In the rows, zero is written as 128.
Facts:
flugotri (sirak c) (lufla h) (suflel loskomok,plugak) (briper m)
biku (sirak a) (lufla e) (briper o)
buvik (sirak a) (lufla g) (suflel flanur) (briper m)
drafak (sirak a) (lufla j) (suflel drase,klograsak,ranu) (briper n)
taklar (sirak b) (lufla g) (suflel grolum) (briper p)
befli (sirak a) (lufla k) (briper l)
pipel (sirak d) (lufla h) (briper n)
rokik (sirak a) (lufla k) (suflel grovim,lige) (briper l)
brefis (sirak b) (lufla i) (briper m)
grinezor (sirak a) (lufla h) (briper m)
bralal (sirak b) (lufla e) (briper o)
nestam (sirak d) (lufla j) (briper l)
takles (sirak a) (lufla k) (suflel vasir,plabuta,stadri,topel,gulok,grufes) (briper o)
klotrek (sirak c) (lufla f) (briper l)
vasir (sirak b) (lufla e) (briper l)
dretrun (sirak a) (lufla g) (briper m)
stabrok (sirak d) (lufla e) (suflel trore,petrer,klidu,lagu,mumus) (briper p)
lubrin (sirak b) (lufla i) (briper p)
daka (sirak a) (lufla j) (briper l)
soskik (sirak a) (lufla g) (briper l)
paples (sirak a) (lufla j) (briper l)
floklor (sirak a) (lufla e) (briper n)
tarem (sirak a) (lufla e) (briper n)
grinun (sirak b) (lufla f) (briper o)
sofiplus (sirak b) (lufla j) (briper n)
kesto (sirak a) (lufla e) (suflel nuka,dromum,bedrak) (briper l)
flubru (sirak a) (lufla h) (suflel lagu) (briper l)
trore (sirak a) (lufla i) (briper l)
tipor (sirak a) (lufla f) (briper l)
rikur (sirak d) (lufla j) (suflel zibru,tripla,buven,flagre) (briper m)
kire (sirak c) (lufla j) (suflel kupun,grinun,paples,flidro,magrikas,sketre) (briper m)
kanovel (sirak a) (lufla j) (suflel ziklam,skidros,nestam,gredi) (briper p)
klidu (sirak c) (lufla g) (briper m)
vozin (sirak a) (lufla e) (briper n)
librir (sirak b) (lufla g) (briper m)
flokles (sirak d) (lufla k) (suflel gozun,vukin,sofiplus,dramo) (briper n)
dravis (sirak a) (lufla h) (suflel grovim,nuka,molo) (briper o)
triskir (sirak b) (lufla e) (briper o)
trado (sirak b) (lufla h) (suflel plabuta,bralal,grotar) (briper p)
flogo (sirak a) (lufla g) (briper l)
gevum (sirak a) (lufla g) (briper m)
budrim (sirak b) (lufla g) (briper o)
gugre (sirak a) (lufla h) (suflel vasir,grabripi,librir,ratral) (briper n)
sazu (sirak c) (lufla g) (briper p)
pobrel (sirak b) (lufla f) (briper l)
grisiper (sirak b) (lufla g) (suflel befli,butrok,flaklo,lufas,zestok) (briper n)
bivan (sirak b) (lufla e) (briper m)
plugak (sirak a) (lufla j) (briper o)
grufes (sirak a) (lufla k) (briper l)
dramo (sirak a) (lufla k) (briper p)
grotar (sirak a) (lufla e) (briper n)
kinuvi (sirak a) (lufla e) (suflel flisko,ruran,brefis,dregrak,rami,plugak,triskir,sugu,soskik,viplu) (briper l)
flutur (sirak a) (lufla i) (suflel bedrak,kladem) (briper p)
fotrir (sirak b) (lufla i) (suflel pluza,ranu,rana) (briper l)
zogru (sirak a) (lufla f) (briper p)
druklabrur (sirak a) (lufla g) (briper m)
truskor (sirak d) (lufla k) (briper m)
fibri (sirak a) (lufla i) (suflel fudror) (briper l)
zestok (sirak a) (lufla g) (briper l)
bedrak (sirak a) (lufla i) (briper o)
stadri (sirak d) (lufla k) (briper p)
kobune (sirak b) (lufla k) (suflel grufes,sofiplus) (briper l)
regidras (sirak a) (lufla g) (suflel lige,budrim,viplu) (briper p)
pluza (sirak a) (lufla i) (briper l)
nuka (sirak b) (lufla h) (briper l)
vukin (sirak a) (lufla k) (briper p)
viplu (sirak a) (lufla e) (briper o)
gredi (sirak d) (lufla i) (briper l)
plabuta (sirak b) (lufla g) (briper m)
drase (sirak d) (lufla k) (briper n)
zatrir (sirak a) (lufla f) (suflel biku,vifor) (briper n)
brubu (sirak b) (lufla k) (briper m)
mesku (sirak a) (lufla k) (briper l)
rana (sirak a) (lufla f) (briper m)
nakir (sirak a) (lufla f) (briper o)
brivin (sirak a) (lufla e) (briper m)
bonom (sirak a) (lufla h) (briper n)
kupun (sirak c) (lufla e) (briper p)
lemun (sirak c) (lufla e) (suflel druklabrur,lagu) (briper l)
drekla (sirak a) (lufla h) (suflel vifor,genas,flogo) (briper l)
kladem (sirak a) (lufla f) (briper p)
flabrodrik (sirak a) (lufla h) (briper n)
moski (sirak c) (lufla e) (suflel rami,mifo,viplu) (briper p)
topel (sirak b) (lufla h) (briper l)
totul (sirak a) (lufla j) (suflel sazu,truskor,sadi,vozin,bedrak) (briper m)
skidros (sirak c) (lufla j) (briper o)
kenom (sirak a) (lufla j) (suflel daka,flanur,timum,mumus) (briper o)
buven (sirak a) (lufla f) (briper l)
drevu (sirak a) (lufla j) (briper l)
flilakun (sirak b) (lufla j) (briper l)
flagre (sirak a) (lufla f) (briper n)
floklim (sirak b) (lufla e) (suflel dregrak,grabripi,gevum,nestam,plugak) (briper m)
vaskam (sirak a) (lufla h) (suflel floklor,vasir,magrikas,sugu,grinezor) (briper n)
butrok (sirak b) (lufla i) (briper l)
groflam (sirak a) (lufla j) (suflel buven,drevu) (briper m)
nelik (sirak a) (lufla g) (suflel lubrin,soskik) (briper m)
loskomok (sirak d) (lufla j) (briper p)
fadri (sirak a) (lufla e) (suflel zogru,toplibo,timum,mumus,sketre) (briper p)
zoklaro (sirak d) (lufla f) (briper m)
dromum (sirak c) (lufla f) (briper n)
zogubrel (sirak a) (lufla f) (suflel breklir,kletrabrus,tipor) (briper l)
zigripler (sirak c) (lufla i) (suflel grisok,tristu,dramo) (briper o)
ranu (sirak c) (lufla g) (briper p)
sugu (sirak c) (lufla e) (briper l)
breklir (sirak b) (lufla g) (briper n)
mumus (sirak a) (lufla f) (briper m)
ziklam (sirak a) (lufla h) (briper l)
lufas (sirak a) (lufla h) (briper p)
stonitruk (sirak c) (lufla e) (briper n)
grisok (sirak c) (lufla f) (briper o)
suketi (sirak a) (lufla f) (briper n)
kelegal (sirak b) (lufla i) (briper m)
molo (sirak c) (lufla f) (briper p)
grabripi (sirak b) (lufla h) (briper n)
flaklo (sirak a) (lufla g) (briper l)
zibru (sirak a) (lufla k) (briper l)
sadi (sirak a) (lufla k) (briper o)
rami (sirak a) (lufla h) (briper m)
fudror (sirak a) (lufla e) (briper p)
skoskor (sirak a) (lufla h) (briper p)
dudron (sirak a) (lufla g) (suflel ruran,kletrabrus,ratral,triskir,drafis) (briper l)
magrikas (sirak b) (lufla h) (briper o)
dregrak (sirak a) (lufla j) (briper p)
sketre (sirak a) (lufla g) (briper m)
mebru (sirak c) (lufla f) (suflel lubrin,flanur,brivin,gibo) (briper l)
flisko (sirak c) (lufla j) (briper m)
flidro (sirak a) (lufla j) (briper m)
drafis (sirak a) (lufla h) (briper o)
ruran (sirak a) (lufla f) (briper p)
gibo (sirak b) (lufla j) (briper n)
ratral (sirak a) (lufla g) (briper n)
petrer (sirak d) (lufla i) (briper l)
riko (sirak a) (lufla i) (briper p)
tristu (sirak a) (lufla e) (briper o)
timum (sirak d) (lufla f) (briper l)
subrer (sirak a) (lufla e) (suflel riko,flabrodrik,nakir,druklabrur,flaklo) (briper p)
lidral (sirak a) (lufla h) (briper n)
steze (sirak a) (lufla f) (suflel dromum,skoskor) (briper m)
lidro (sirak a) (lufla e) (briper m)
lagu (sirak a) (lufla i) (briper m)
klove (sirak b) (lufla h) (briper n)
vifor (sirak a) (lufla e) (briper p)
tripla (sirak b) (lufla i) (briper n)
grolum (sirak a) (lufla f) (briper l)
pluflin (sirak d) (lufla e) (suflel trore,sazu,grolum) (briper p)
fuplol (sirak a) (lufla k) (suflel guler,topel) (briper l)
grovim (sirak a) (lufla j) (briper n)
gozun (sirak b) (lufla k) (briper l)
klograsak (sirak d) (lufla g) (briper o)
gulok (sirak b) (lufla i) (briper m)
zatril (sirak a) (lufla i) (briper o)
lotragrun (sirak a) (lufla i) (briper m)
toplibo (sirak a) (lufla i) (briper l)
boklas (sirak c) (lufla h) (suflel stonitruk,zatril,dromum,stadri,bedrak) (briper p)
genas (sirak a) (lufla i) (briper n)
kaplas (sirak d) (lufla e) (suflel bivan) (briper m)
trezoter (sirak c) (lufla f) (briper m)
kletrabrus (sirak a) (lufla g) (briper m)
lige (sirak d) (lufla h) (briper m)
flanur (sirak a) (lufla e) (briper l)
mifo (sirak b) (lufla g) (briper m)
guler (sirak b) (lufla e) (briper o)
megus (sirak a) (lufla g) (briper p)

Known rows:
[181  92  44  68 128 144 183  86 157 119  86 125  87 124 158 106 132 146
 158 110  91 157 117 165 126 106 169 177 116 134 141 120 154 128 130 134
 121 110 111 100 130 184 153 145]: kesto
[157 146 132 118  96 162 130 117 162 104 150 102 136 134 119 121 143 115
 142 114 146 150 143 124 148 112 138 163 144  97 134 120 148 153 115 130
 182 133 114 132 118 129 130 109]: tarem
[101 143 187 155 167 109 111 156 100 126 161 144 101  95 157 162 107 157
  84 138 107 144 145 124 150 169  94 131 127 105 128  84 116 132 146 117
 139 139 118  84 138 100 104 107]: ruran
[135 137  97  99 156 143 136 144  89 109 113  51 146 149 132 128 136 109
 150 132 163  98 163 107 129 125 129 160 146 151 110 169 119 126 136 136
 101 102 104 173 126 135 146 119]: butrok
[161  53 135 195 135 149 128 102  96  92  91 139 135 137 118 161 102  69
 109 116 115 147  91 111 127 122 109  89 182 144 157  78 181  58 100 126
 101 172 166 162 147 153 120 105]: dromum
[ 75 114  70 136 129  85  74  99 160 168 141 228 139 119 124  52 117 150
 119 151 146 136  78 147  79 162 136  42  84 111 140 172  93  80 127 128
 156 135 162 128 100  96 128 205]: kire
[141 158 126 108 133 123 156 149 158 113 135  73  96 137  73 135 150  98
 145 131 159 108 138  88 133 138 113 150 143 157 122 123 128 175 129 153
 126 136 115 124 127  83 122  91]: lufas
[101 135 163 108 130  92  99 151 126 133 169  90 134 154  78 134 146  83
 108 138 148 143 165  97 139 159 110 127 147 148 136 125 142 121 126 151
 125 146 105 114 128  77 131  72]: magrikas
[153  92 164 144  83 147 148 136 152 110  74 118 123 150 110 120 132 104
 137 121 106 128 100  93 151  99 138 130 125 162 138  82 158 151 123 126
 121 140 124 128 130 155 104  96]: sadi
[138 179 132 126 125 150 119 144 138 115 162  95 147 114 128 131 129 128
 129 123 159 103 147 121 148 130 109 157 164  82 108 128 114 168 117 140
 166 131 104 147 111 106 136 115]: brivin
[102 161 182 143 147  90  92 170  71 143 116 145 146 108 169 152 110 191
  88 160 102 103 148 139 145 149 113 135 110 129  97 117  99 128 166 116
 124 122 112 131 148 141  94 168]: soskik
[ 98 160 131 128 116 133  85 118 139 142 151 165 152 109 180  99 126 203
 111 132 121 138 122 168 124 122 125 126  95  57 122 139  93 141 136 103
 190 110 115 115 103 140 122 166]: nelik
[125  96  87 159 174 152 122 104 112 109 145 160 122 115 138 128 122 108
 111 121 145 129 107 117 108 152 105  95 166 101 135 125 120  83 104 134
 142 153 159 146 115 123 138 147]: trezoter
[ 73 151 222 154 112  48  78 190 120 160 117 182 136 114 127 142 102 167
  87 167  83 130 117 139 149 175  99  86  78 150 118  80 123 134 165 117
 118 150 127  93 148 106  76 140]: dregrak
[107 150 171 110 100  77  64 150 127 134 187 118 151 133  99 157 117  99
  93 138 132 180 167 145 134 176  95 114 155 118 131 114 175 112 112 135
 145 156 102 105 149  90 139  84]: grabripi
[142 128 153 136 113 162 130 136 141 107 136  81 113 145 108 134 145 114
 137 113 137 131 142  93 160 103 133 162 144 119 143 104 128 169 126 131
 156 134 117 126 125 120 130  83]: biku
[115 146 199 149  99 122  74 154 117 134 129 153 160 112 165 145 118 166
  92 138 103 143 131 155 153 132 107 112 109  85 107 101 128 136 137 104
 151 126 106 134 132 146  94 144]: gevum
[141 128 133 120 138 158 152 146 133 111 118  86 103 135 117 151 142 119
 149 126 128 130 137 105 151 113 118 164 139 130 124 121 129 153 133 121
 134 116 113 125 135 119 136  94]: fudror

Rows:
No name comes twice in this set of rows, the named rows included.
[179  85 174 130  80 182 162 150 152  87  62  63 129 168 106 171 149  76
 142 113  98 143 122  93 174  89 134 169 161 170 127  91 182 140 126 111
 118 127 112 163 161 165 136  73] : bedrak
[103 156 102 134 171 169 180 134  66 145 150 103 122 141 122 170 145  72
 171 118 170  50 175 116 118 111 166 149 171 160 105 217  94 136 118 125
  75  93 185 191 132  96 174 129] : petrer
[171 155 109 100 138 161 164 160 111 112 100  52 140 136 124 136 149 116
 156 126 155  75 151  97 145 107 143 186 149 154  94 149 114 160 140 149
 121 107 101 182 125 131 129 139] : trore
[169 115 159 128  86 156 123 123 156  96 130  99 141 139 128 147 136 107
 127 110 127 150 131 124 153 103 127 152 164 113 129  89 166 137 109 119
 163 141 104 129 131 140 126  95] : grotar
[114 128 105 128 114 162 108  68 159 127 138 150 160 133 155  42 137 175
 144 105 154 136 117 134 114  89 139 105  80  91 147 155 102 136 117 121
 153 104 127 132  69 144 131 155] : grisiper
[169 112 120 102 106 125 174 137 169 113 100  93  90 142  87 157 147  81
 140 133 115 159 102 117 139 128 130 153 128 167 138  84 166 138 126 135
 100 141 106 107 153 121 122  86] : skoskor
[119 114 152 144 119 148 129 136 138 125  80 128 119 137 152 121 141 163
 132 129 114 129 103 118 137 106 125 136  91 126 130 116 108 139 151 109
 128 109 117 129 126 150 106 137] : megus
[155 143 109  95 131 147 149 152 116 113 101  83 116 138 135 148 140 123
 146 130 123 118 147 125 146 122 135 187 141 144  98 151 133 143 142 131
 124  98 100 153 144 146 139 134] : pluza
[155 105 137  99  92 140 117 135 135 124 111  83 164 150 135 153 139  99
 128 120 108 181 148 161 128 120 111 158 151 125 121 134 166  98 111 111
 129 109  92 161 150 167 151  95] : gulok
[113 146 168  98 103  88  99 170 155 145 169 116 113 125  94 139 138 122
 113 143 124 158 159 127 159 158 121 146 142 122 135 109 160 150 129 128
 165 152 111  74 155  77 137  87] : drafis

Now the same nodes, written a new way:
Known rows:
[144 134 115 139 130 136 137 131 129 109 146 132 126 130 125 126 115 135
 117 137 117 122 115 120  83 133 128 137 118 125 111 123]: gredi
[142 130 131 131 136 125 128 133 125 120 116 130 124 135 127 125 128 119
 136 123 114 120 106 126 152 131 130 122 120 135 111 144]: pluza
[137 130 138 126 128  97 124 146 129 127 124 121 123 140 137 116 131 113
 163 123 120 116  99 126 115 133 142 136 135 143 129 118]: befli
[108 129 132 138 164 109 139 104 131 119 108 130 136 126 138 135 111 121
 136 156 143 138 144 146  70 132 136  94 116  91 143 157]: zogubrel
[132 124 139 136 123 127 128 128 127 125 120 125 135 119 138 124 139 143
 167 120 126 139 137 125 170 130 111 139 119 103 129 114]: flidro
[114 122 130 125 125 112 132 115 138 117 112 139 127 124 130 144 134 146
 176 138 149 119 139 131 101 130 120 149 129  93 149 128]: nelik
[138 128 120 117 121 120 131 131 121 136 118 124 126 125 132 123 117 102
 135 124 124 128 139 139  99 128 133 171 135 156 146 134]: brubu
[109 124 128 132 123 112 133 125 126 124 115 126 130 118 127 142 142 131
 178 127 121 129 149 126 176 136 121 120 127 109 125 157]: groflam
[137 124 138 128 105 112 123 141 132 118 123 128 131 132 140 126 143 144
 181 114 131 126 120 122 142 126 117 148 130 103 142  84]: sketre
[130 127 126 129 130 135 126 130 125 118 115 121 129 127 123 133 129 119
 158 123 113 124 127 128 152 141 116 147 129 124 118 152]: lotragrun
[143 131 126 121 109 158 124 126 130 152 127 140 130 127 132 126 125 139
  95 135 142 125 150 130 150 107 130 147 128 129 154  97]: breklir
[133 132 119 124 119 124 130 129 127 121 147 127 126 130 117 140 113 134
 140 137 122 115 111 127  71 132 146 126 153 131 115 128]: pipel
[103 131 136 130 147 113 135 112 128 136 120 120 142 130 140 136 117 119
 149 144 131 139 134 147 125 126 142  85 139 106 142 154]: zatrir
[126 129 133 127 116 118 127 127 129 132 116 132 125 131 119 134 133 145
 142 131 125 118 130 125 201 130 131 113 133 123 120 136]: tarem
[114 125 124 142 136 143 130 131 123 132 145 114 144 134 142 116 120 128
  87 117 127 154 123 130  62 117 117  82 135 117 113 117]: grisok
[128 123 114 123 141 135 111 142 119 120 159 115 119 134 115 123 112 125
  47 121 117 124 112 122  80 124 118 122 141 134  98 133]: stadri
[115 129 151 141 136 140 130 130 134 134 143 108 144 124 150 117 137 117
 154 122 133 156 120 144 125 125 121 105 133 119 145 105]: zogru
[121 130 113 107 144 131 134 117 127 136 133 130 121 120 107 129 117 103
  86 132 131 124 147 136  81 133 136 142 133 169 130 170]: trado

Rows:
No name comes twice in this set of rows, the named rows included.
[111 120 135 130 150 129 115 136 120 141 139 106 135 129 139 118 125 112
  77 121 125 154 129 138 149 119 118  90 130 117 126 142] : kladem
[134 122 111 123 122 117 120 147 117 119 137 118 123 131 127 128 118 113
 131 119 113 125 113 121  69 130 122 136 153 135 110 130] : truskor
[125 131 131 129 135 120 132 125 129 118 112 130 122 128 117 131 128 119
 154 132 117 109 121 126 150 139 142 122 126 142 112 168] : fibri
[137 121 132 128 135 136 118 123 131 118 132 140 127 135 128 135 124 159
  89 136 140 123 118 123 144 112 124 141 121  92 139  83] : ratral
[106 130 132 129 124 123 132 112 132 134 120 130 133 127 120 145 138 139
 165 139 125 125 146 132 195 132 136  95 127 114 124 165] : drafak
[121 121 121 135 140 131 124 140 112 131 139 110 141 136 143 114 118 127
  58 127 121 156 118 130 132 110 126  81 147 104 114 116] : dromum
[108 130 118 127  98 126 130 127 135 132 147 125 120 119 106 143 137 130
 179 121 130 124 147 123 125 136 124 100 154 147 108 158] : pluflin
[153 134 129 121 128 140 130 124 132 143 143 131 123 129 132 120 110 119
  79 119 130 125 121 131  87 123 127 168 120 161 137 105] : magrikas
[109 131 114 130 138 133 147 118 129 122 139 131 124 126 104 136 125 122
 122 133 122 124 130 127 107 142 132 101 138 154  96 165] : zigripler
[158 134 123 120 138 164 127 116 126 136 138 137 125 135 134 127 105 133
  68 138 130 117 130 130 114 120 142 176 121 141 146  98] : grabripi
[148 133 126 128 119 149 129 114 133 147 132 142 125 124 129 124 114 142
  71 127 141 136 145 122 113 118 116 157 101 136 146  87] : triskir
[114 133 122 133  97 120 148 135 134 124 126 138 131 128 122 139 151 126
 201 128 127 116 136 123 104 145 131 102 149 149 117 132] : lemun
[131 134 136 149 109 118 138 138 129 133 142 112 145 128 162 109 123 118
 188 126 134 146 117 133  30 124 120 100 131 120 127  93] : timum
[134 131 144 130 122 141 124 134 131 125 139 115 128 125 122 120 141 124
 160 111 112 126 115 129 161 140 121 133 129 151 114 130] : riko
[130 135 137 134 118 132 136 120 132 163 138 119 146 121 160 111 119 108
 104 128 136 151 144 143  87 117 124 119 119 144 156 101] : grinun

The same nodes again, as new rows of numbers:
Known rows:
[123 135 134 123 132 128 156 151 161 128 153 164 113 136 144  85 133  96
 111 124 119 172 125 105 112 123  97 143 113 120  96 121 154 106 152 125
 100 116 106]: zestok
[121 173 121 147 134 117 129 139 155 125 159 140  91 138 140 133 129  96
 109 131 154 145 127 140 107 126 145 165 118 110 124 130 105 141 149 122
 106 159  92]: kire
[115 135 153 123 133 122 139 143 154 125 134 164 101 156 151  99 139  98
 117 121 112 160 125 100 112 130 100 129 111 116  80 120 124 105 146 113
  98 125 109]: paples
[123 142 136 155 131 117 117 138 152 129 171 141  86 138 131 133 155  96
 114 147 132 144 152 157 109 118 137 139  99 110 113 146 101 136 163 134
 144 138  75]: moski
[118 142 113 130 131 140 115 142 148 127 137 136 102 136 130 122 129  95
 109 155 117 145 126 110 114 101 128 129 100 110 107 125 102 143 172 112
 118 125  74]: zigripler
[116 135 180 103 134 119 113 144 147 125 135 153  87 145 134  83 148  91
 138 155 112 147 127 126 109 104 102 112 102 108  86 127 102 109 226 134
 102 103  94]: tipor
[117 137 148 103 146 119 113 140 143 125 149 141 103 134 131  85 133  95
 141 149 123 145 124 105 131  99 123 107 104 116 111 125 105 111 214 122
 105  99  88]: kladem
[115 143 113 112 131 122 110 142 155 140 158 137 112 135 133 120 133 100
 115 159 146 144 125 128 108 125 143 139 114 109 142 138 100 132 159 122
 104 117 104]: flokles
[117 136 141 125 143 120 136 138 155 131 177 138 111 141 134 107 152 106
 107 122 151 148 130 108 108 116 112 137 106 121 117 120 129 106 146 122
 105 114  88]: megus
[120 136 121 112 135 115 142 137 149 154 180 144 140 133 134 101 148  95
 114 123 112 144 122 105 113 120  98 141 102 136 101 119 154 101 165 108
 101 105  83]: sazu
[119 131 155 113 131 115 117 140 161 142 132 165  97 161 137 118 166  99
 119 124 114 145 135 105 108 169  96 124 109 112  79 144 108 106 151 107
 100 128 113]: nestam
[114 142 156 114 133 126 115 140 145 123 134 175  82 140 133  85 132  92
 130 124 126 142 124 117 134 105 117 112  96 112  92 116 102 112 237 149
 105 101 116]: zogru
[117 148 166 142 130 118 140 147 166 124 172 137  87 151 147 109 148  98
 113 120 164 153 146 148 105 129 129 152 105 111 118 134 109 116 144 137
 105 136  88]: nelik
[119 136 137 119 132 114 116 135 150 125 131 170  83 169 144 113 145  96
 124 142 115 144 164 132 113 110 114 111 104 108  77 168 107 114 147 109
 122 106  84]: brefis
[115 137 146 126 129 120 163 140 152 129 162 171  96 145 151  86 142  96
 111 123 136 151 133 105 111 125  95 142 102 117  83 122 162 106 147 125
  99 106 105]: sketre
[122 151 114 141 133 137 140 137 172 129 187 145 108 139 136 126 131  99
 109 125 140 145 123 156 109 135 142 176 128 108 130 119 114 134 146 123
 113 142 105]: grisiper
[116 137 118 103 133 129 117 140 152 125 137 164  87 133 136  85 130  88
 135 171 114 142 125 148 134 101 113 118 106 106 100 120 101 123 227 126
 103 105 102]: pobrel
[115 136 145 102 140 123 116 157 157 131 141 137 110 134 137 106 133  97
 112 143 130 172 121 121 110  99 121 123 104 111 129 147 101 114 152 114
 105 117  81]: fuplol

Rows:
No name comes twice in this set of rows, the named rows included.
[116 152 115 106 143 128 108 140 150 131 146 136 110 137 132 107 134 108
 108 133 134 143 124 104 114  99 142 111 105 115 118 135 103 128 147 112
 127 104  79] : flutur
[119 159 136 140 128 116 156 144 161 126 173 142  91 136 146  94 132  97
 114 123 158 149 128 131 110 125 121 154 112 112 115 119 131 108 147 135
 104 129 102] : buvik
[119 154 125 111 151 121 112 142 154 151 190 131 131 131 132 134 145  98
 113 150 156 144 124 138 109 101 150 150 112 113 174 121  97 118 172 113
 105 125  75] : boklas
[116 139 172 141 142 119 121 175 177 128 160 140  89 156 140 132 167  97
 109 138 151 188 127 166 104 126 126 145 110 110 130 150 102 117 146 132
 116 159  77] : dudron
[117 165 118 108 143 123 114 140 160 139 173 132 122 135 139 123 126 107
 111 125 166 154 122 108 109 101 146 150 116 109 143 136 103 126 146 111
 102 125  86] : totul
[111 137 146 106 132 148 116 145 148 123 135 172  86 137 133  85 130  96
 123 126 114 145 122 104 126 103  98 112 105 111  89 117 109 108 244 142
 101 103 120] : nakir
[118 147 163 155 138 124 116 177 156 123 147 142  85 165 133 128 152  97
 112 158 139 188 140 176 108 115 142 133 100 110 125 167  99 148 151 150
 141 153  74] : kinuvi
[116 134 118 103 134 121 112 143 157 143 147 140 109 135 133 126 135  96
 110 157 114 146 123 139 110 104 123 141 119 107 124 145 102 120 157 112
 105 120  81] : kobune
[116 135 113 113 132 124 133 140 164 138 138 150 111 135 148 127 134  97
 113 124 118 145 125 124 110 131  96 148 124 110  89 117 110 109 146 109
 103 130 103] : flilakun
[120 129 126 103 135 118 116 137 147 166 151 143 128 138 129 106 152 104
 141 141 119 143 127 101 122 116 100 113 102 128 104 140 113 104 164 110
 101 104  89] : stadri
[117 131 152 129 134 117 115 136 154 135 142 152  94 146 133 130 165  97
 116 123 131 143 153 107 108 171  97 123 102 115  86 129 104 104 149 111
 103 117 112] : loskomok
[118 158 119 126 130 117 114 143 169 136 167 141 107 135 134 133 129 105
 111 135 160 143 128 121 106 143 137 157 127 110 127 131 106 133 148 115
 106 133 112] : rikur

